Here is a tiny trained network, its code and every weight. The questions are about switching its units off for an input and a class, where a switched-off unit gives its printed mean instead of its output.

import numpy as np


def w(rows, s, z=0):
    codes = np.array(rows[::2]) - 128.0
    scale = np.full(codes.shape[1], s)
    scale[-1] = z or s
    return codes * scale


def norm(h):
    return h / np.sqrt((h * h).mean(-1, keepdims=True) + 1e-5)


def f(y):
    return np.maximum(y, 0)


def log_softmax(a):
    a = a - a.max(-1, keepdims=True)
    return a - np.log(np.exp(a).sum(-1, keepdims=True))


def net(x, mask):
    res = np.array(x, float).reshape(1, 5) / 4 @ E
    u = 0
    for l in range(4):
        y = f(norm(res) @ A[l][:, :-1].T + A[l][:, -1])
        res = res + np.where(mask[u : u + 7], y, B[l][:, -1]) @ B[l][:, :-1]
        u += 7
    return log_softmax(norm(res)[-1] @ U[:, :-1].T + U[:, -1])


A, B = {}, {}
E = w([
[1,155,215,147,69,153,50,150],'x0',
[132,131,137,121,123,124,130,125],'x1',
[152,122,120,35,140,184,81,236],'x2',
[194,78,190,180,183,215,52,82],'x3',
[131,132,132,132,127,125,129,132],'x4',
],0.0092)
A[0] = w([
[250,108,122,149,138,172,124,92,32],'L0N1',
[205,119,93,61,143,147,127,192,116],'L0N2',
[231,117,93,136,148,148,145,85,122],'L0N3',
[108,130,140,131,120,124,141,143,178],'L0N4',
[153,127,63,90,133,74,195,143,254],'L0N5',
[163,124,113,152,131,85,166,51,84],'L0N6',
[129,126,102,185,138,99,157,98,43],'L0N7',
],0.027,0.0033)
B[0] = w([
[89,148,65,59,207,56,56,60,249],'L0N1',
[167,106,126,104,78,220,205,78,246],'L0N2',
[162,163,234,247,98,105,169,242,244],'L0N3',
[122,68,103,147,143,121,75,133,155],'L0N4',
[113,145,107,136,154,2,148,166,226],'L0N5',
[162,105,117,99,87,209,194,90,202],'L0N6',
[140,117,117,72,106,198,144,115,179],'L0N7',
],0.024,0.021)
A[1] = w([
[60,119,50,92,90,7,154,154,56],'L1N1',
[170,152,193,160,199,179,12,84,4],'L1N2',
[136,175,161,100,38,246,213,108,63],'L1N3',
[38,79,196,200,53,147,41,161,104],'L1N4',
[183,71,96,114,91,231,165,172,104],'L1N5',
[127,125,95,114,107,147,91,111,136],'L1N6',
[117,142,193,43,107,163,110,135,116],'L1N7',
],0.019,0.0022)
B[1] = w([
[87,103,67,80,164,134,42,114,212],'L1N1',
[39,149,82,120,135,133,32,157,199],'L1N2',
[123,70,155,125,63,212,132,111,249],'L1N3',
[207,144,196,178,98,70,212,158,233],'L1N4',
[146,125,142,154,131,133,147,7,208],'L1N5',
[162,119,132,132,125,112,145,119,155],'L1N6',
[181,79,64,95,182,106,134,101,165],'L1N7',
],0.021,0.018)
A[2] = w([
[157,138,177,155,129,151,166,188,37],'L2N1',
[142,143,194,122,124,150,120,158,120],'L2N2',
[141,124,175,141,176,200,58,124,36],'L2N3',
[63,204,155,143,150,199,61,130,1],'L2N4',
[138,137,117,115,148,148,78,130,129],'L2N5',
[124,110,155,113,55,251,179,83,73],'L2N6',
[140,128,154,136,78,223,196,67,123],'L2N7',
],0.022,0.0023)
B[2] = w([
[138,81,172,170,105,91,61,170,191],'L2N1',
[92,155,88,104,54,138,164,117,154],'L2N2',
[25,160,138,110,121,64,79,120,151],'L2N3',
[118,113,5,123,216,58,100,118,154],'L2N4',
[71,144,98,131,126,106,156,133,148],'L2N5',
[152,76,128,71,126,169,175,39,253],'L2N6',
[97,104,162,70,160,223,84,83,250],'L2N7',
],0.02,0.021)
A[3] = w([
[133,180,162,163,128,131,209,168,3],'L3N1',
[163,113,108,152,109,98,125,125,93],'L3N2',
[90,185,151,164,193,187,74,69,73],'L3N3',
[113,140,103,143,66,252,185,79,74],'L3N4',
[52,150,28,64,144,70,88,170,52],'L3N5',
[194,181,143,209,154,149,179,173,88],'L3N6',
[135,148,171,109,132,128,146,106,79],'L3N7',
],0.022,0.0012)
B[3] = w([
[166,162,194,211,96,149,2,91,194],'L3N1',
[93,250,149,156,100,223,138,81,172],'L3N2',
[137,86,3,55,93,144,163,222,171],'L3N3',
[159,140,190,105,224,202,131,57,248],'L3N4',
[60,218,85,159,243,165,20,197,239],'L3N5',
[87,60,202,158,47,104,87,162,209],'L3N6',
[65,27,58,110,41,139,93,176,163],'L3N7',
],0.017,0.018)
U = w([
[171,74,169,69,149,236,139,4,251],'0',
[190,155,244,254,33,57,98,173,78],'1',
[69,209,29,136,227,87,29,178,75],'2',
],0.0097,0.0011)

Each question gives the input, the list of numbers given to net, and the class t.
The units are the neurons (one row each of A and B). Each row of codes is followed by its name. A weight is (code - 128) times the scale printed after its matrix; where a second scale follows, it is the last column's (A, B and U).
mask holds one flag per neuron, layer by layer. A switched-off neuron (its flag False) gives its mean, the last column of its row in B, instead of its output. The means were averaged over made-up inputs and are rounded, as every weight is.
A unit's drop is (log p(t) with every unit on - log p(t) with that unit switched off) / (log p(t) with every unit on - log p(t) with every unit switched off).
The circuit of an input: a set's keep is (log p(t) with only the set's units on - log p(t) with every unit switched off) / (log p(t) with every unit on - log p(t) with every unit switched off). Starting from the 12 units with the biggest drops (on a tie, the unit counted first), units are removed one at a time, each time the one whose removal leaves the highest keep (on an exact tie, the one counted first), for as long as the keep stays at least 0.8.
circuit, biggest first: the units of the circuit, biggest drop first
k most important neurons: the k neurons with the biggest drops, biggest first
top k neurons in layer l: the k neurons of layer l with the biggest drops, biggest first
drop when u is switched off: that unit's drop, to one decimal
input [-5,-5,-2,2,2], class 1: 2 most important neurons => L0N3, L0N5
input [6,6,0,0,-4], class 1: circuit, biggest first => L0N1, L0N2, L0N6
input [-8,-8,7,-3,2], class 1: circuit, biggest first => L0N3, L0N7, L2N6
input [0,-6,7,8,8], class 2: top 2 neurons in layer 0 => L0N1, L0N6
input [-5,-2,5,-7,8], class 2: most important neuron => L0N5
input [5,0,-3,-5,-1], class 1: 4 most important neurons => L0N1, L0N2, L0N6, L0N5
input [7,2,0,-7,-5], class 1: top 4 neurons in layer 0 => L0N1, L0N2, L0N6, L0N5
input [-3,-5,2,4,1], class 2: 2 most important neurons => L0N1, L1N4
input [-8,-8,-5,2,1], class 1: 3 most important neurons => L0N3, L0N5, L0N2
input [6,4,4,-3,0], class 1: 4 most important neurons => L0N1, L0N2, L0N6, L0N5
input [7,-4,1,-4,2], class 1: 3 most important neurons => L0N1, L0N2, L0N5
input [0,-3,3,4,-6], class 2: top 2 neurons in layer 0 => L0N1, L0N6
input [6,-1,6,-8,8], class 2: drop when L0N3 is switched off => 1.3
input [6,5,2,5,6], class 1: top neuron in layer 1 => L1N4
input [1,-1,-7,-8,-5], class 2: drop when L0N3 is switched off => 1.2
input [6,-2,1,6,-4], class 1: drop when L0N1 is switched off => 1.3
